Below is a small trained network, with its code and all its weights. Each question gives an input and a target symbol and asks what happens when units are switched off, that is, made to give their printed mean instead of their output.

import numpy as np


def w(rows, s, z=0):
    codes = np.array(rows[::2]) - 128.0
    scale = np.full(codes.shape[1], s)
    scale[-1] = z or s
    return codes * scale


def f(y):
    return y / 2 * (1 + np.tanh(0.7978845608 * (y + 0.044715 * y**3)))


def softmax(a):
    e = np.exp(a - a.max(-1, keepdims=True))
    return e / e.sum(-1, keepdims=True)


def log_softmax(a):
    a = a - a.max(-1, keepdims=True)
    return a - np.log(np.exp(a).sum(-1, keepdims=True))


def net(x, mask):
    ids = ['αγδζηλτψω'.index(c) for c in x.split()]
    T = len(ids)
    res = E[ids] + P[:T]
    u = 0
    for l in range(3):
        r = res
        for j in range(2):
            rows = slice(2 * j, 2 * j + 2)
            q, k, v = (r @ M[l][rows].T for M in (Q, K, V))
            z = softmax(np.where(np.tri(T) > 0, q @ k.T / 2**0.5, -1e9)) @ v
            o = O[l][rows]
            res = res + np.where(mask[u + j], z, o[:, -1]) @ o[:, :-1]
        u += 2
        y = f(res @ A[l][:, :-1].T + A[l][:, -1])
        res = res + np.where(mask[u : u + 8], y, B[l][:, -1]) @ B[l][:, :-1]
        u += 8
    return log_softmax(res[-1] @ U[:, :-1].T + U[:, -1])


Q, K, V, O, A, B = {}, {}, {}, {}, {}, {}
E = w([
[141,94,225,123,107,87,162,98,101],'α',
[91,240,189,169,56,156,149,8,107],'γ',
[150,164,166,54,131,175,116,177,78],'δ',
[147,84,198,82,132,63,139,171,118],'ζ',
[79,183,205,171,140,157,130,144,163],'η',
[175,202,28,91,207,40,178,102,96],'λ',
[174,151,137,43,101,195,138,169,137],'τ',
[28,85,153,100,125,115,119,191,161],'ψ',
[158,134,182,127,112,135,211,157,107],'ω',
],0.015)
P = w([
[181,127,134,193,96,88,2,176,45],'0',
[131,68,147,159,113,60,204,134,176],'1',
[113,97,145,139,139,91,208,137,146],'2',
[101,114,146,124,152,108,194,136,127],'3',
[96,120,143,117,169,122,184,131,112],'4',
[87,131,138,109,177,125,166,128,101],'5',
[84,135,128,108,192,134,156,123,96],'6',
[85,143,127,103,194,144,150,116,94],'7',
[92,143,120,106,206,158,141,112,92],'8',
],0.0087)
Q[0] = w([
[52,206,193,74,215,64,224,71,33],'0.h1',
[33,74,208,88,200,108,153,142,116],'0.h1',
[92,150,96,181,97,174,33,55,171],'0.h2',
[39,120,188,205,199,148,124,170,255],'0.h2',
],0.0063)
K[0] = w([
[168,182,46,142,253,80,173,42,98],'0.h1',
[102,140,60,73,154,60,154,128,132],'0.h1',
[81,158,180,214,91,155,127,119,158],'0.h2',
[105,104,173,181,172,151,97,199,190],'0.h2',
],0.0074)
V[0] = w([
[91,131,254,122,73,175,134,137,117],'0.h1',
[174,135,48,116,98,75,141,105,75],'0.h1',
[45,62,65,128,113,117,79,195,143],'0.h2',
[210,55,118,43,200,163,143,193,110],'0.h2',
],0.0061)
O[0] = w([
[165,86,149,151,254,115,136,117,191,4],'0.h1',
[142,117,127,138,107,79,151,117,89,240],'0.h1',
[116,208,127,179,150,121,93,132,115,170],'0.h2',
[169,162,203,96,117,81,108,84,178,103],'0.h2',
],0.0094,0.0029)
A[0] = w([
[188,83,117,3,158,170,145,157,187,221],'0.n1',
[168,197,122,134,135,107,125,81,132,200],'0.n2',
[100,156,91,134,118,204,145,139,93,246],'0.n3',
[167,227,168,168,118,109,126,61,155,223],'0.n4',
[144,139,89,133,111,198,67,128,141,151],'0.n5',
[112,143,147,133,180,169,131,136,129,99],'0.n6',
[174,209,150,178,154,141,132,74,124,236],'0.n7',
[156,123,143,79,142,112,137,119,118,38],'0.n8',
],0.0081,0.0013)
B[0] = w([
[126,105,96,182,143,88,128,159,2,201],'0.n1',
[125,115,107,113,112,55,135,117,69,163],'0.n2',
[184,179,146,134,191,204,158,158,126,253],'0.n3',
[114,111,142,151,100,57,170,137,40,187],'0.n4',
[168,77,111,95,106,109,105,156,92,103],'0.n5',
[105,134,85,94,113,107,92,123,185,223],'0.n6',
[114,65,123,176,109,62,110,117,148,180],'0.n7',
[168,113,145,87,148,141,113,121,96,156],'0.n8',
],0.0089,0.0031)
Q[1] = w([
[140,41,90,182,137,104,147,197,133],'1.h1',
[84,53,136,153,140,126,238,120,197],'1.h1',
[163,116,98,254,62,65,210,164,199],'1.h2',
[118,179,126,107,200,156,144,30,127],'1.h2',
],0.0044)
K[1] = w([
[196,83,185,235,65,125,98,118,144],'1.h1',
[60,149,245,172,60,253,217,167,189],'1.h1',
[253,103,231,243,18,155,124,64,180],'1.h2',
[42,106,157,118,152,248,48,239,147],'1.h2',
],0.0031)
V[1] = w([
[91,87,183,254,60,207,102,104,160],'1.h1',
[122,120,62,71,101,120,195,131,94],'1.h1',
[92,185,113,92,130,110,135,173,165],'1.h2',
[120,130,59,86,109,101,145,91,199],'1.h2',
],0.0058)
O[1] = w([
[65,160,111,114,47,67,162,199,98,2],'1.h1',
[114,108,123,130,255,95,162,92,128,184],'1.h1',
[104,159,68,176,211,201,118,157,168,183],'1.h2',
[88,157,160,25,162,180,75,70,39,31],'1.h2',
],0.0071,0.0033)
A[1] = w([
[123,114,115,178,148,55,151,145,85,197],'1.n1',
[82,66,136,155,75,39,123,100,160,150],'1.n2',
[195,86,184,157,69,133,175,185,86,130],'1.n3',
[125,190,110,119,2,114,118,85,90,57],'1.n4',
[85,178,89,118,101,93,177,54,156,124],'1.n5',
[153,91,110,47,127,106,165,83,103,168],'1.n6',
[121,181,126,128,31,89,151,202,92,184],'1.n7',
[142,105,129,103,92,78,164,131,146,252],'1.n8',
],0.0087,0.0028)
B[1] = w([
[176,81,105,161,87,133,116,142,94,253],'1.n1',
[73,94,112,125,102,17,110,155,33,196],'1.n2',
[144,151,132,166,92,159,50,130,223,213],'1.n3',
[58,205,98,24,21,101,170,130,72,159],'1.n4',
[174,76,130,164,147,162,203,145,128,183],'1.n5',
[168,114,169,92,157,114,163,63,136,222],'1.n6',
[178,143,87,132,95,2,103,125,136,219],'1.n7',
[122,96,126,95,194,155,109,155,121,190],'1.n8',
],0.0088,0.0069)
Q[2] = w([
[48,146,3,151,147,129,163,211,182],'2.h1',
[85,161,38,183,169,221,30,117,200],'2.h1',
[46,170,129,92,128,184,127,167,213],'2.h2',
[64,133,91,19,137,75,171,143,35],'2.h2',
],0.0045)
K[2] = w([
[45,163,166,111,120,34,72,190,109],'2.h1',
[40,175,166,31,84,175,47,157,141],'2.h1',
[56,83,59,181,172,160,57,100,255],'2.h2',
[105,188,169,129,33,157,22,206,127],'2.h2',
],0.0042)
V[2] = w([
[125,161,217,78,155,149,83,143,205],'2.h1',
[22,159,119,110,94,117,53,208,58],'2.h1',
[180,41,2,185,143,88,67,228,134],'2.h2',
[41,228,86,175,178,69,166,194,224],'2.h2',
],0.0044)
O[2] = w([
[110,142,125,88,132,110,195,138,62,43],'2.h1',
[215,118,196,219,54,175,120,2,142,113],'2.h1',
[163,178,201,153,220,116,73,156,75,245],'2.h2',
[119,155,201,82,103,195,58,159,111,136],'2.h2',
],0.0067,0.012)
A[2] = w([
[150,116,156,171,186,144,85,139,153,244],'2.n1',
[151,107,129,96,140,86,98,110,89,4],'2.n2',
[122,153,173,164,141,123,101,98,178,131],'2.n3',
[136,189,148,87,137,214,136,56,255,75],'2.n4',
[141,98,134,177,135,182,168,112,86,168],'2.n5',
[173,89,185,174,105,126,124,125,115,220],'2.n6',
[71,181,165,122,130,154,91,101,199,99],'2.n7',
[78,107,135,126,150,82,177,154,123,39],'2.n8',
],0.0098,0.0023)
B[2] = w([
[85,126,88,68,103,187,175,103,132,254],'2.n1',
[103,139,181,156,116,133,124,70,135,199],'2.n2',
[131,98,134,87,135,130,147,124,95,202],'2.n3',
[106,254,89,155,100,109,26,61,148,153],'2.n4',
[122,93,196,50,152,141,81,139,157,152],'2.n5',
[119,145,57,99,192,201,116,169,109,235],'2.n6',
[176,102,162,137,132,154,220,112,166,178],'2.n7',
[86,152,118,141,93,149,77,147,118,174],'2.n8',
],0.0091,0.013)
U = w([
[111,86,121,80,69,144,99,89,119,35],'α',
[138,132,82,104,72,166,171,117,103,3],'γ',
[125,159,130,109,183,164,86,48,217,139],'δ',
[145,93,186,94,135,107,57,115,183,136],'ζ',
[155,193,113,211,157,114,131,146,157,101],'η',
[204,165,183,136,143,115,140,86,84,119],'λ',
[137,3,172,69,160,193,232,145,163,192],'τ',
[77,141,83,123,160,168,43,205,70,192],'ψ',
[207,138,128,85,118,105,121,164,208,114],'ω',
],0.0062,0.0032)

Each question gives the input, a string of symbols that net reads in full, and the target symbol t.
The units are the heads (2 rows each of Q, K, V and O) and the neurons (one row each of A and B). Each row of codes is followed by its name. A weight is (code - 128) times the scale printed after its matrix; where a second scale follows, it is the last column's (O, A, B and U).
mask holds one flag per unit, layer by layer, with each layer's heads first. A switched-off unit (its flag False) gives its mean, the last column of its rows in O or B, instead of its output. The means were averaged over made-up inputs and are rounded, as every weight is.
A unit's drop is (log p(t) with every unit on - log p(t) with that unit switched off) / (log p(t) with every unit on - log p(t) with every unit switched off).
The circuit of an input: a set's keep is (log p(t) with only the set's units on - log p(t) with every unit switched off) / (log p(t) with every unit on - log p(t) with every unit switched off). Starting from the 12 units with the biggest drops (on a tie, the unit counted first), units are removed one at a time, each time the one whose removal leaves the highest keep (on an exact tie, the one counted first), for as long as the keep stays at least 0.8.
circuit, biggest first: the units of the circuit, biggest drop first
most important unit: the unit with the biggest drop
top k neurons: the k neurons with the biggest drops, biggest first
k most important neurons of layer l: the k neurons of layer l with the biggest drops, biggest first
heads that matter: for each layer, one digit per head in row order, 1 if its drop is at least 0.15 and else 0, layers parted by /
input α τ ψ η, target ψ: most important unit -> 0.n7
input ψ λ ψ η η ψ ψ α, target α: circuit, biggest first -> (0.h1 1.n4)
input δ γ ψ η γ ψ τ δ, target τ: circuit, biggest first -> (2.n4 0.h1)
input ψ ψ ζ δ τ γ λ, target λ: heads that matter -> 10 / 10 / 00
input δ λ η, target η: 3 most important neurons of layer 0 -> (0.n3 0.n6 0.n8)
input τ ψ ψ ζ, target ψ: circuit, biggest first -> (0.n1 2.n6 2.n7 0.h1)
input ψ ζ ψ ω γ η ζ η η, target δ: circuit, biggest first -> (0.h1 1.n2)
input λ ψ γ γ ω ψ γ λ ψ, target δ: heads that matter -> 00 / 10 / 11
input ψ α η ψ η, target τ: top 2 neurons -> (0.n7 0.n4)
input ζ ζ ω α, target ψ: top 3 neurons -> (2.n6 1.n2 2.n7)
input ψ ψ λ ζ τ λ ψ, target δ: top 3 neurons -> (1.n2 2.n4 0.n4)
input α ψ η ψ τ, target ψ: circuit, biggest first -> (0.n1 2.n7)
input ζ η ζ ζ ζ α λ γ, target γ: 2 most important neurons of layer 1 -> (1.n4 1.n8)
input λ η ψ ζ ψ τ, target τ: top 2 neurons -> (0.n1 1.n7)
input γ ζ η, target ψ: top 2 neurons -> (0.n3 1.n2)
input γ η ψ ω, target ψ: most important unit -> 1.h1
input ψ ψ ψ τ ψ ψ η γ γ, target τ: top 4 neurons -> (0.n7 0.n4 0.n3 2.n5)
input ψ γ ψ ψ λ δ η, target η: 3 most important neurons of layer 2 -> (2.n1 2.n3 2.n6)
input ζ ψ τ ω, target ψ: top 2 neurons -> (2.n6 0.n1)
input ζ η η, target τ: most important unit -> 0.h2
input ψ ψ α ψ η η ψ τ η, target δ: heads that matter -> 11 / 01 / 11
input ψ η λ α α α α ψ τ, target τ: top 3 neurons -> (0.n1 1.n4 1.n7)
input η ψ γ, target ψ: 2 most important neurons of layer 0 -> (0.n7 0.n4)
input ψ λ δ α τ γ, target γ: heads that matter -> 11 / 00 / 01
input λ ψ ζ ζ ζ, target ζ: top 2 neurons -> (0.n3 2.n1)
input ψ ψ η η ψ ω γ, target ψ: top 3 neurons -> (0.n4 0.n7 2.n6)
input η η η γ γ ψ γ γ λ, target λ: most important unit -> 1.h1
input ψ γ γ ζ α, target ψ: top 3 neurons -> (1.n2 2.n6 0.n3)
input ζ η η ψ δ η ω ψ, target τ: top 2 neurons -> (0.n1 1.n3)
